Below is a small trained network, with its code and all its weights. Each question gives an input and a target symbol and asks what happens when units are switched off, that is, made to give their printed mean instead of their output.

import numpy as np


def w(rows, s, z=0):
    codes = np.array(rows[::2]) - 128.0
    scale = np.full(codes.shape[1], s)
    scale[-1] = z or s
    return codes * scale


def norm(h):
    return h / np.sqrt((h * h).mean(-1, keepdims=True) + 1e-5)


def f(y):
    return y / 2 * (1 + np.tanh(0.7978845608 * (y + 0.044715 * y**3)))


def softmax(a):
    e = np.exp(a - a.max(-1, keepdims=True))
    return e / e.sum(-1, keepdims=True)


def log_softmax(a):
    a = a - a.max(-1, keepdims=True)
    return a - np.log(np.exp(a).sum(-1, keepdims=True))


def net(x, mask):
    ids = ['αβγδεζηθλμξπτφψω'.index(c) for c in x.split()]
    T = len(ids)
    res = E[ids] + P[:T]
    r = norm(res)
    for j in range(3):
        rows = slice(4 * j, 4 * j + 4)
        q, k, v = (r @ M[0][rows].T for M in (Q, K, V))
        z = softmax(np.where(np.tri(T) > 0, q @ k.T / 4**0.5, -1e9)) @ v
        o = O[0][rows]
        res = res + np.where(mask[j], z, o[:, -1]) @ o[:, :-1]
    y = f(norm(res) @ A[0][:, :-1].T + A[0][:, -1])
    res = res + np.where(mask[3:7], y, B[0][:, -1]) @ B[0][:, :-1]
    return log_softmax(norm(res)[-1] @ U[:, :-1].T + U[:, -1])


Q, K, V, O, A, B = {}, {}, {}, {}, {}, {}
E = w([
[126,31,22,2],'α',
[152,78,167,90],'β',
[81,96,132,44],'γ',
[93,166,205,115],'δ',
[130,45,127,93],'ε',
[93,60,98,115],'ζ',
[81,93,74,61],'η',
[94,96,190,161],'θ',
[38,83,76,72],'λ',
[40,113,116,160],'μ',
[5,189,81,140],'ξ',
[47,161,162,122],'π',
[57,116,181,153],'τ',
[89,168,202,114],'φ',
[94,66,193,58],'ψ',
[123,100,147,45],'ω',
],0.0073)
P = w([
[200,242,69,225],'0',
[21,18,249,197],'1',
[92,108,204,2],'2',
[143,71,119,184],'3',
[51,75,220,77],'4',
[148,129,122,101],'5',
[125,96,150,167],'6',
[93,108,180,107],'7',
[137,121,135,118],'8',
[147,133,156,157],'9',
[106,102,192,136],'10',
],0.0062)
Q[0] = w([
[164,101,93,218],'head 1',
[149,218,108,122],'head 1',
[64,164,194,212],'head 1',
[166,81,83,48],'head 1',
[89,104,132,221],'head 2',
[168,143,76,108],'head 2',
[184,2,86,63],'head 2',
[149,131,67,134],'head 2',
[139,122,98,48],'head 3',
[84,164,135,177],'head 3',
[58,171,218,227],'head 3',
[191,78,96,133],'head 3',
],0.0091)
K[0] = w([
[117,137,97,27],'head 1',
[54,114,46,167],'head 1',
[207,219,45,168],'head 1',
[28,70,254,59],'head 1',
[125,181,47,123],'head 2',
[88,154,113,50],'head 2',
[47,47,90,11],'head 2',
[154,169,246,51],'head 2',
[53,24,197,138],'head 3',
[184,143,68,152],'head 3',
[237,209,97,185],'head 3',
[74,133,195,12],'head 3',
],0.0076)
V[0] = w([
[55,159,87,124],'head 1',
[18,157,138,167],'head 1',
[179,153,156,23],'head 1',
[152,109,196,189],'head 1',
[120,148,159,149],'head 2',
[67,128,72,74],'head 2',
[162,55,135,215],'head 2',
[40,123,63,160],'head 2',
[65,108,162,153],'head 3',
[197,89,71,83],'head 3',
[156,185,209,108],'head 3',
[70,255,103,35],'head 3',
],0.0096)
O[0] = w([
[177,90,201,130,117],'head 1',
[149,67,162,215,235],'head 1',
[53,144,169,74,18],'head 1',
[93,103,33,185,247],'head 1',
[94,110,129,161,118],'head 2',
[109,97,209,73,189],'head 2',
[170,75,48,114,228],'head 2',
[174,77,124,121,255],'head 2',
[119,88,132,207,217],'head 3',
[148,173,117,66,24],'head 3',
[2,149,107,161,99],'head 3',
[91,146,243,120,27],'head 3',
],0.0085,0.002)
A[0] = w([
[13,101,142,97,90],'neuron 1',
[142,1,105,81,254],'neuron 2',
[107,120,130,208,161],'neuron 3',
[151,13,121,125,93],'neuron 4',
],0.0076,0.0015)
B[0] = w([
[105,240,152,124,155],'neuron 1',
[190,255,112,132,254],'neuron 2',
[79,93,93,88,160],'neuron 3',
[105,214,155,162,226],'neuron 4',
],0.0081,0.0079)
U = w([
[153,135,151,36,129],'α',
[61,189,15,59,168],'β',
[97,125,185,94,93],'γ',
[63,110,135,140,77],'δ',
[161,146,31,60,87],'ε',
[251,153,85,132,198],'ζ',
[144,115,179,74,103],'η',
[124,90,32,179,219],'θ',
[172,98,198,122,187],'λ',
[173,108,131,169,2],'μ',
[135,97,193,142,79],'ξ',
[93,81,171,171,102],'π',
[123,79,95,194,107],'τ',
[42,119,144,161,96],'φ',
[51,147,93,110,80],'ψ',
[49,191,157,43,100],'ω',
],0.013,0.0031)

Each question gives the input, a string of symbols that net reads in full, and the target symbol t.
The units are the heads (4 rows each of Q, K, V and O) and the neurons (one row each of A and B). Each row of codes is followed by its name. A weight is (code - 128) times the scale printed after its matrix; where a second scale follows, it is the last column's (O, A, B and U).
mask holds one flag per unit, heads first, then neurons. A switched-off unit (its flag False) gives its mean, the last column of its rows in O or B, instead of its output. The means were averaged over made-up inputs and are rounded, as every weight is.
A unit's drop is (log p(t) with every unit on - log p(t) with that unit switched off) / (log p(t) with every unit on - log p(t) with every unit switched off).
The circuit of an input: a set's keep is (log p(t) with only the set's units on - log p(t) with every unit switched off) / (log p(t) with every unit on - log p(t) with every unit switched off). Starting from all 7 units, units are removed one at a time, each time the one whose removal leaves the highest keep (on an exact tie, the one counted first), for as long as the keep stays at least 0.8.
units of the circuit, in order: the units of the circuit, biggest drop first
unit that matters most: the unit with the biggest drop
which heads matter: for each layer, one digit per head in row order, 1 if its drop is at least 0.15 and else 0, layers parted by /
drop of u: that unit's drop, to one decimal
input ω φ γ γ β ζ φ, target ω: which heads matter	000
input θ π π, target θ: which heads matter	100
input ζ ζ ω, target ζ: units of the circuit, in order	[head 3]
input ζ λ ζ, target λ: units of the circuit, in order	[head 2; head 3]
input ζ ε β ε, target β: which heads matter	100
input ε γ ζ β β, target β: which heads matter	100
input ζ ψ ε φ β θ ψ, target θ: which heads matter	001
input ζ θ ω η μ, target ζ: which heads matter	000
input π β ω ω θ ω, target θ: which heads matter	101
input β λ φ, target β: units of the circuit, in order	[head 1; head 2]
input ζ τ ξ α ψ β α δ ω ζ, target ω: which heads matter	100
input δ ζ ψ, target ζ: which heads matter	001
input π ζ π ω ζ θ ζ ψ, target ζ: which heads matter	011
input φ π β θ θ λ, target θ: which heads matter	101
input λ φ λ ξ μ, target λ: unit that matters most	head 1
input β φ β δ ξ β ω δ θ, target β: drop of head 1	0.1
input ε ω π β λ β μ μ θ, target ε: drop of head 1	0.2
input π ε ω ζ, target ω: drop of head 2	0.1
